Here is a tiny trained network, its code and every weight. The questions are about switching its units off for an input and a target symbol, where a switched-off unit gives its printed mean instead of its output.

import numpy as np


def w(rows, s, z=0):
    codes = np.array(rows[::2]) - 128.0
    scale = np.full(codes.shape[1], s)
    scale[-1] = z or s
    return codes * scale


def norm(h):
    return h / np.sqrt((h * h).mean(-1, keepdims=True) + 1e-5)


def softmax(a):
    e = np.exp(a - a.max(-1, keepdims=True))
    return e / e.sum(-1, keepdims=True)


def log_softmax(a):
    a = a - a.max(-1, keepdims=True)
    return a - np.log(np.exp(a).sum(-1, keepdims=True))


def net(x, mask):
    ids = ['ΓΔΨαβεζηθπτφ'.index(c) for c in x.split()]
    T = len(ids)
    res = E[ids] + P[:T]
    u = 0
    for l in range(2):
        r = norm(res)
        for j in range(3):
            rows = slice(2 * j, 2 * j + 2)
            q, k, v = (r @ M[l][rows].T for M in (Q, K, V))
            z = softmax(np.where(np.tri(T) > 0, q @ k.T / 2**0.5, -1e9)) @ v
            o = O[l][rows]
            res = res + np.where(mask[u + j], z, o[:, -1]) @ o[:, :-1]
        u += 3
    return log_softmax(norm(res)[-1] @ U[:, :-1].T + U[:, -1])


Q, K, V, O = {}, {}, {}, {}
E = w([
[114,90,144,177,135,64,102,43,146,132,132],'Γ',
[94,108,87,132,80,131,198,167,171,129,135],'Δ',
[130,88,115,176,128,86,89,118,121,59,168],'Ψ',
[129,88,136,175,138,124,79,107,211,113,115],'α',
[183,103,111,172,147,74,71,110,167,125,155],'β',
[176,144,167,92,153,65,155,48,97,100,147],'ε',
[143,87,183,170,177,133,103,123,132,100,130],'ζ',
[116,123,102,187,165,81,249,113,109,64,110],'η',
[111,145,101,154,155,122,127,99,159,96,118],'θ',
[126,121,125,103,133,155,152,134,156,40,154],'π',
[68,65,67,115,161,189,112,127,200,130,157],'τ',
[98,134,214,142,151,172,71,138,162,172,198],'φ',
],0.018)
P = w([
[153,136,131,82,121,145,126,162,103,173,83],'0',
[127,181,151,152,86,140,121,92,213,99,97],'1',
[114,52,102,87,185,9,191,228,182,108,179],'2',
[177,94,89,181,136,178,190,122,162,193,160],'3',
[85,214,148,160,112,112,142,91,168,156,122],'4',
[150,100,156,115,108,70,157,183,182,40,183],'5',
[154,124,66,172,139,186,187,119,161,197,165],'6',
[65,211,161,157,118,127,134,111,154,179,141],'7',
[212,143,136,104,140,56,128,180,160,79,181],'8',
[169,103,80,195,121,191,199,119,152,172,156],'9',
],0.014)
Q[0] = w([
[195,149,220,90,190,131,138,136,39,110,100],'L0H0',
[106,126,227,87,164,51,115,92,210,66,162],'L0H0',
[108,107,251,86,254,94,45,102,85,32,113],'L0H1',
[145,104,68,45,134,18,100,119,50,21,106],'L0H1',
[184,187,139,99,103,61,114,196,63,143,76],'L0H2',
[185,69,52,168,195,248,154,31,91,160,196],'L0H2',
],0.0055)
K[0] = w([
[155,110,179,136,79,104,157,119,132,71,95],'L0H0',
[140,144,127,97,125,99,126,101,184,152,198],'L0H0',
[172,123,231,131,225,134,141,59,140,100,189],'L0H1',
[172,121,133,63,150,26,184,145,125,84,119],'L0H1',
[153,147,108,129,132,125,154,90,154,80,146],'L0H2',
[153,114,123,40,199,119,73,149,93,198,2],'L0H2',
],0.0084)
V[0] = w([
[97,161,82,183,78,74,146,126,187,190,249],'L0H0',
[79,107,105,146,133,163,120,75,153,228,62],'L0H0',
[127,156,126,122,51,140,104,139,52,155,47],'L0H1',
[206,124,214,66,198,3,209,163,142,76,122],'L0H1',
[60,216,54,128,154,203,44,144,138,158,2],'L0H2',
[28,113,162,197,91,177,93,78,242,139,114],'L0H2',
],0.0055)
O[0] = w([
[156,78,148,69,183,103,158,161,143,114,127,234],'L0H0',
[90,118,139,107,80,177,147,117,103,27,156,132],'L0H0',
[97,183,254,107,64,171,121,140,127,128,172,2],'L0H1',
[99,88,124,158,173,72,123,228,154,129,129,167],'L0H1',
[126,70,190,96,110,63,162,67,71,195,55,65],'L0H2',
[106,175,78,187,131,57,103,196,189,159,132,213],'L0H2',
],0.0087,0.0056)
Q[1] = w([
[11,195,122,79,150,82,99,165,135,64,83],'L1H0',
[123,206,198,125,135,105,137,98,136,116,156],'L1H0',
[139,82,94,145,163,163,192,61,100,140,153],'L1H1',
[137,201,135,138,137,117,75,112,81,136,70],'L1H1',
[74,214,128,73,131,116,39,110,132,104,116],'L1H2',
[171,114,144,148,115,175,170,110,103,157,192],'L1H2',
],0.011)
K[1] = w([
[132,191,21,157,193,79,206,142,203,101,231],'L1H0',
[177,224,121,139,218,141,130,20,122,163,127],'L1H0',
[56,157,249,41,163,141,124,145,35,96,59],'L1H1',
[211,219,118,156,183,164,126,33,114,139,144],'L1H1',
[125,199,42,169,183,156,155,93,187,146,195],'L1H2',
[97,120,217,71,24,181,135,180,1,170,75],'L1H2',
],0.0073)
V[1] = w([
[2,71,134,60,74,116,92,126,94,46,213],'L1H0',
[56,152,152,221,83,207,145,178,85,114,74],'L1H0',
[161,137,207,164,225,197,173,35,86,119,105],'L1H1',
[138,69,24,85,193,97,137,104,167,146,127],'L1H1',
[177,154,179,139,133,105,65,60,88,182,236],'L1H2',
[150,223,139,30,95,232,70,118,147,204,130],'L1H2',
],0.0077)
O[1] = w([
[129,7,90,142,167,109,117,187,194,143,127,59],'L1H0',
[108,168,79,186,110,126,133,171,96,143,206,69],'L1H0',
[112,118,116,223,119,189,106,67,151,67,108,3],'L1H1',
[151,139,124,166,74,123,60,139,144,124,121,216],'L1H1',
[81,136,96,104,120,70,109,82,145,152,206,130],'L1H2',
[130,222,109,111,153,118,145,95,220,123,92,25],'L1H2',
],0.012,0.0054)
U = w([
[49,36,57,133,179,93,89,215,120,139,128,186],'Γ',
[197,117,166,100,211,176,160,240,173,111,110,139],'Δ',
[242,133,57,80,87,102,75,138,126,129,237,2],'Ψ',
[159,152,95,145,42,100,182,164,77,254,113,91],'α',
[193,112,179,44,93,117,148,89,94,113,106,164],'β',
[98,58,113,87,153,196,118,103,159,51,132,228],'ε',
[88,145,127,196,142,124,210,150,64,108,224,101],'ζ',
[127,98,159,197,121,207,101,164,66,159,107,206],'η',
[53,38,180,187,75,80,175,81,130,206,110,120],'θ',
[187,201,58,137,143,161,132,155,88,88,72,125],'π',
[167,90,116,185,72,125,117,134,211,191,25,45],'τ',
[54,165,97,129,173,61,160,114,188,149,136,154],'φ',
],0.0075,0.0033)

Each question gives the input, a string of symbols that net reads in full, and the target symbol t.
The units are the heads (2 rows each of Q, K, V and O). Each row of codes is followed by its name. A weight is (code - 128) times the scale printed after its matrix; where a second scale follows, it is the last column's (O and U).
mask holds one flag per head, layer by layer. A switched-off head (its flag False) gives its mean, the last column of its rows in O, instead of its output. The means were averaged over made-up inputs and are rounded, as every weight is.
A unit's drop is (log p(t) with every unit on - log p(t) with that unit switched off) / (log p(t) with every unit on - log p(t) with every unit switched off).
The circuit of an input: a set's keep is (log p(t) with only the set's units on - log p(t) with every unit switched off) / (log p(t) with every unit on - log p(t) with every unit switched off). Starting from all 6 units, units are removed one at a time, each time the one whose removal leaves the highest keep (on an exact tie, the one counted first), for as long as the keep stays at least 0.8.
units of the circuit, in order: the units of the circuit, biggest drop first
unit that matters most: the unit with the biggest drop
heads that matter: for each layer, one digit per head in row order, 1 if its drop is at least 0.15 and else 0, layers parted by /
input ε Ψ φ Ψ ζ α Ψ, target ε: heads that matter : 011 / 010
input φ ε φ φ φ θ β α ε β, target φ: unit that matters most : L1H2
input φ η φ α φ Δ ζ Γ β, target Γ: heads that matter : 010 / 001
input ζ ζ φ Ψ, target ζ: heads that matter : 111 / 110
input β θ ζ φ τ ε φ, target β: units of the circuit, in order : [L1H0; L0H2]
input π β β Δ Ψ α β β φ Ψ, target π: heads that matter : 101 / 101
input ζ β Δ ε θ β ζ, target ζ: units of the circuit, in order : [L0H0; L1H0]
input Δ φ β Δ, target Δ: units of the circuit, in order : [L1H2; L0H1]
input β ε Δ Δ ε β η ζ, target η: units of the circuit, in order : [L1H2; L0H1; L1H0]
input η φ Δ φ ε φ Ψ, target η: units of the circuit, in order : [L1H2; L0H2]
input φ φ Δ Ψ, target φ: units of the circuit, in order : [L1H2; L0H1]
input φ ε φ Γ θ φ τ, target φ: units of the circuit, in order : [L1H2; L0H1]
input φ ε φ α ε Γ π, target φ: heads that matter : 000 / 001
input φ ε β φ α π, target Γ: unit that matters most : L0H1
input ε Δ ε ζ, target ε: units of the circuit, in order : [L0H2; L1H1]
input ε φ ε α, target ε: heads that matter : 011 / 000
input α ε β Δ ε φ η ε φ φ, target α: heads that matter : 111 / 100
input ε φ φ Δ, target ε: units of the circuit, in order : [L0H2; L0H1; L1H1]
input ζ Γ Δ θ Δ Ψ Δ ε α π, target ζ: units of the circuit, in order : [L0H0; L1H0; L0H2]
input θ α π ζ Ψ θ β, target θ: units of the circuit, in order : [L0H2]
input η φ π α τ φ φ α ε ε, target η: heads that matter : 001 / 001
input β α τ ζ φ φ φ, target β: heads that matter : 001 / 100
input α φ β φ Γ φ, target Ψ: units of the circuit, in order : [L0H1; L1H1]
input φ φ ε φ, target φ: heads that matter : 000 / 001
